Here is a tiny trained network, its code and every weight. The questions are about switching its units off for an input and a class, where a switched-off unit gives its printed mean instead of its output.

import numpy as np


def w(rows, s, z=0):
    codes = np.array(rows[::2]) - 128.0
    scale = np.full(codes.shape[1], s)
    scale[-1] = z or s
    return codes * scale


def norm(h):
    return h / np.sqrt((h * h).mean(-1, keepdims=True) + 1e-5)


def f(y):
    return y / 2 * (1 + np.tanh(0.7978845608 * (y + 0.044715 * y**3)))


def log_softmax(a):
    a = a - a.max(-1, keepdims=True)
    return a - np.log(np.exp(a).sum(-1, keepdims=True))


def net(x, mask):
    res = np.array(x, float).reshape(1, 2) / 4 @ E
    u = 0
    for l in range(4):
        y = f(norm(res) @ A[l][:, :-1].T + A[l][:, -1])
        res = res + np.where(mask[u : u + 4], y, B[l][:, -1]) @ B[l][:, :-1]
        u += 4
    return log_softmax(norm(res)[-1] @ U[:, :-1].T + U[:, -1])


A, B = {}, {}
E = w([
[94,77,106,1,117,114,83,85,90],'x0',
[134,51,100,106,181,166,84,108,173],'x1',
],0.01)
A[0] = w([
[149,113,167,183,60,185,155,132,159,9],'L0N0',
[165,81,107,201,172,254,55,87,198,112],'L0N1',
[120,96,56,72,92,159,100,85,170,84],'L0N2',
[100,149,102,145,183,183,134,105,166,2],'L0N3',
],0.0081,0.0029)
B[0] = w([
[80,101,116,133,222,168,124,152,106,156],'L0N0',
[110,83,143,35,96,23,254,120,147,254],'L0N1',
[164,171,90,165,143,168,73,74,83,196],'L0N2',
[182,61,140,76,140,101,75,123,240,143],'L0N3',
],0.0095,0.0093)
A[1] = w([
[159,118,115,73,142,156,169,168,254,143],'L1N0',
[103,131,119,126,80,77,132,99,61,92],'L1N1',
[138,130,112,202,169,156,94,174,134,2],'L1N2',
[99,122,99,122,121,221,2,124,139,44],'L1N3',
],0.0085,0.0022)
B[1] = w([
[102,94,80,92,189,98,160,123,164,255],'L1N0',
[103,98,103,111,129,158,132,210,193,242],'L1N1',
[109,246,200,121,173,193,183,157,172,152],'L1N2',
[94,134,70,105,75,140,50,26,120,192],'L1N3',
],0.011,0.0045)
A[2] = w([
[79,128,73,52,72,90,124,132,89,253],'L2N0',
[96,163,164,91,138,110,152,161,114,135],'L2N1',
[115,136,61,75,99,141,55,2,82,197],'L2N2',
[176,134,131,194,117,164,131,145,130,96],'L2N3',
],0.0082,0.0023)
B[2] = w([
[130,145,180,159,95,212,118,142,81,255],'L2N0',
[116,73,156,172,67,215,148,181,112,166],'L2N1',
[229,144,93,252,129,124,57,54,54,245],'L2N2',
[81,149,137,126,255,67,129,9,191,134],'L2N3',
],0.0083,0.009)
A[3] = w([
[145,130,131,155,126,108,139,131,162,20],'L3N0',
[170,75,153,175,170,55,228,128,190,255],'L3N1',
[133,126,125,207,172,177,83,124,144,243],'L3N2',
[159,110,94,142,240,2,177,83,148,90],'L3N3',
],0.0094,0.0035)
B[3] = w([
[226,48,73,37,140,93,72,93,97,121],'L3N0',
[127,81,79,42,156,68,102,94,178,253],'L3N1',
[236,156,108,192,132,45,99,130,137,187],'L3N2',
[110,8,92,101,89,87,224,126,195,206],'L3N3',
],0.011)
U = w([
[190,238,173,212,193,52,182,187,212,170],'0',
[241,134,74,190,84,172,34,1,7,248],'1',
[35,170,218,118,184,160,104,48,53,3],'2',
[69,175,225,83,215,205,96,40,74,3],'3',
[70,175,206,174,31,231,166,223,54,142],'4',
[137,41,75,50,163,39,190,58,201,248],'5',
],0.0086,0.0047)

Each question gives the input, the list of numbers given to net, and the class t.
The units are the neurons (one row each of A and B). Each row of codes is followed by its name. A weight is (code - 128) times the scale printed after its matrix; where a second scale follows, it is the last column's (A, B and U).
mask holds one flag per neuron, layer by layer. A switched-off neuron (its flag False) gives its mean, the last column of its row in B, instead of its output. The means were averaged over made-up inputs and are rounded, as every weight is.
A unit's drop is (log p(t) with every unit on - log p(t) with that unit switched off) / (log p(t) with every unit on - log p(t) with every unit switched off).
The circuit of an input: a set's keep is (log p(t) with only the set's units on - log p(t) with every unit switched off) / (log p(t) with every unit on - log p(t) with every unit switched off). Starting from the 12 units with the biggest drops (on a tie, the unit counted first), units are removed one at a time, each time the one whose removal leaves the highest keep (on an exact tie, the one counted first), for as long as the keep stays at least 0.8.
units of the circuit, in order: the units of the circuit, biggest drop first
top k neurons: the k neurons with the biggest drops, biggest first
top k neurons in layer l: the k neurons of layer l with the biggest drops, biggest first
drop when u is switched off: that unit's drop, to one decimal
input [-5,-2], class 0: units of the circuit, in order => L0N1, L1N2
input [-3,-2], class 0: units of the circuit, in order => L0N1, L1N2
input [-3,-7], class 0: units of the circuit, in order => L0N1, L3N3, L2N2
input [-1,-4], class 0: top 2 neurons in layer 0 => L0N1, L0N3
input [-6,-2], class 0: top neuron => L0N1
input [-5,-1], class 0: top 3 neurons => L0N1, L1N2, L0N0
input [0,0], class 0: top 2 neurons => L0N3, L0N1
input [0,-3], class 4: top 3 neurons => L0N2, L2N2, L3N1
input [-2,-8], class 0: top 2 neurons in layer 2 => L2N3, L2N0
input [-1,-3], class 0: top 2 neurons => L0N1, L3N3
input [-1,-8], class 4: top 2 neurons => L2N2, L0N2
input [-4,-5], class 0: top 2 neurons => L0N1, L1N2
input [-5,-5], class 0: drop when L0N1 is switched off => 4.3
input [2,-1], class 1: top neuron in layer 0 => L0N1
input [2,0], class 1: drop when L0N1 is switched off => 0.6
input [1,2], class 1: drop when L0N2 is switched off => 1.6
